Here is a tiny trained network, its code and every weight. The questions are about switching its units off for an input and a target symbol, where a switched-off unit gives its printed mean instead of its output.

import numpy as np


def w(rows, s, z=0):
    codes = np.array(rows[::2]) - 128.0
    scale = np.full(codes.shape[1], s)
    scale[-1] = z or s
    return codes * scale


def f(y):
    return np.maximum(y, 0)


def softmax(a):
    e = np.exp(a - a.max(-1, keepdims=True))
    return e / e.sum(-1, keepdims=True)


def log_softmax(a):
    a = a - a.max(-1, keepdims=True)
    return a - np.log(np.exp(a).sum(-1, keepdims=True))


def net(x, mask):
    ids = ['αγδεηθστ'.index(c) for c in x.split()]
    T = len(ids)
    res = E[ids] + P[:T]
    r = res
    for j in range(2):
        rows = slice(3 * j, 3 * j + 3)
        q, k, v = (r @ M[0][rows].T for M in (Q, K, V))
        z = softmax(np.where(np.tri(T) > 0, q @ k.T / 3**0.5, -1e9)) @ v
        o = O[0][rows]
        res = res + np.where(mask[j], z, o[:, -1]) @ o[:, :-1]
    y = f(res @ A[0][:, :-1].T + A[0][:, -1])
    res = res + np.where(mask[2:18], y, B[0][:, -1]) @ B[0][:, :-1]
    return log_softmax(res[-1] @ U[:, :-1].T + U[:, -1])


Q, K, V, O, A, B = {}, {}, {}, {}, {}, {}
E = w([
[133,162,18],'α',
[94,70,79],'γ',
[84,101,100],'δ',
[247,86,68],'ε',
[50,244,187],'η',
[77,86,147],'θ',
[202,251,165],'σ',
[63,64,159],'τ',
],0.012)
P = w([
[68,186,3],'0',
[89,141,96],'1',
[121,130,131],'2',
[169,106,172],'3',
[204,95,211],'4',
[210,105,217],'5',
[171,130,165],'6',
],0.0057)
Q[0] = w([
[180,193,118],'h0',
[182,198,47],'h0',
[62,113,150],'h0',
[117,10,122],'h1',
[147,80,183],'h1',
[128,145,68],'h1',
],0.013)
K[0] = w([
[107,60,232],'h0',
[167,82,199],'h0',
[96,106,11],'h0',
[66,81,106],'h1',
[18,172,127],'h1',
[183,122,84],'h1',
],0.011)
V[0] = w([
[55,205,160],'h0',
[46,8,88],'h0',
[172,167,51],'h0',
[97,128,83],'h1',
[123,194,66],'h1',
[49,67,104],'h1',
],0.011)
O[0] = w([
[5,210,231,127],'h0',
[198,243,59,102],'h0',
[62,74,10,253],'h0',
[104,154,120,191],'h1',
[20,147,142,253],'h1',
[154,254,50,126],'h1',
],0.0091,0.0059)
A[0] = w([
[39,235,179,135],'n0',
[47,209,178,143],'n1',
[43,251,135,216],'n2',
[177,84,182,177],'n3',
[52,159,129,98],'n4',
[114,156,70,160],'n5',
[158,115,244,93],'n6',
[67,203,155,114],'n7',
[86,174,221,3],'n8',
[93,15,66,91],'n9',
[167,238,172,86],'n10',
[94,148,254,49],'n11',
[150,234,144,204],'n12',
[205,106,249,149],'n13',
[207,124,125,158],'n14',
[161,221,202,181],'n15',
],0.0063,0.006)
B[0] = w([
[174,103,186,207],'n0',
[163,73,145,199],'n1',
[112,149,158,251],'n2',
[115,96,133,146],'n3',
[98,121,143,184],'n4',
[144,140,124,199],'n5',
[128,115,106,144],'n6',
[156,93,156,178],'n7',
[142,215,8,150],'n8',
[144,102,107,212],'n9',
[138,61,95,143],'n10',
[140,129,47,161],'n11',
[172,168,148,171],'n12',
[111,105,131,143],'n13',
[103,118,147,148],'n14',
[102,71,133,155],'n15',
],0.011)
U = w([
[2,145,53,170],'α',
[138,204,64,135],'γ',
[124,160,119,143],'δ',
[187,59,47,52],'ε',
[115,102,199,215],'η',
[171,128,129,111],'θ',
[73,19,134,2],'σ',
[190,121,135,145],'τ',
],0.0065,0.0045)

Each question gives the input, a string of symbols that net reads in full, and the target symbol t.
The units are the heads (3 rows each of Q, K, V and O) and the neurons (one row each of A and B). Each row of codes is followed by its name. A weight is (code - 128) times the scale printed after its matrix; where a second scale follows, it is the last column's (O, A, B and U).
mask holds one flag per unit, heads first, then neurons. A switched-off unit (its flag False) gives its mean, the last column of its rows in O or B, instead of its output. The means were averaged over made-up inputs and are rounded, as every weight is.
A unit's drop is (log p(t) with every unit on - log p(t) with that unit switched off) / (log p(t) with every unit on - log p(t) with every unit switched off).
The circuit of an input: a set's keep is (log p(t) with only the set's units on - log p(t) with every unit switched off) / (log p(t) with every unit on - log p(t) with every unit switched off). Starting from the 12 units with the biggest drops (on a tie, the unit counted first), units are removed one at a time, each time the one whose removal leaves the highest keep (on an exact tie, the one counted first), for as long as the keep stays at least 0.8.
units of the circuit, in order: the units of the circuit, biggest drop first
top k neurons: the k neurons with the biggest drops, biggest first
which heads matter: for each layer, one digit per head in row order, 1 if its drop is at least 0.15 and else 0, layers parted by /
drop of u: that unit's drop, to one decimal
input γ γ γ γ τ, target γ: units of the circuit, in order : [h0 h1]
input γ γ σ α, target σ: units of the circuit, in order : [h0]
input α γ α, target γ: which heads matter : 10
input α δ ε γ η α, target η: which heads matter : 10
input α α α α α, target α: which heads matter : 11
input α α α γ θ, target α: top 4 neurons : [n0 n1 n7 n12]
input α σ η, target σ: units of the circuit, in order : [h1 h0]
input α α τ, target α: units of the circuit, in order : [h0 n0]
input α α ε α θ, target α: units of the circuit, in order : [h0 n0]
input σ α α ε α, target ε: which heads matter : 10
input γ η α α, target η: which heads matter : 10
input γ ε θ, target γ: which heads matter : 11
input σ σ η η, target σ: top 3 neurons : [n1 n0 n11]
input γ α ε α, target ε: top 2 neurons : [n2 n9]
input α σ σ γ, target α: top 3 neurons : [n0 n1 n7]
input ε ε γ γ, target ε: drop of n7 : 0.0
input α α η γ, target α: drop of h0 : 0.2
input δ α δ γ γ θ γ, target γ: drop of h1 : 0.3
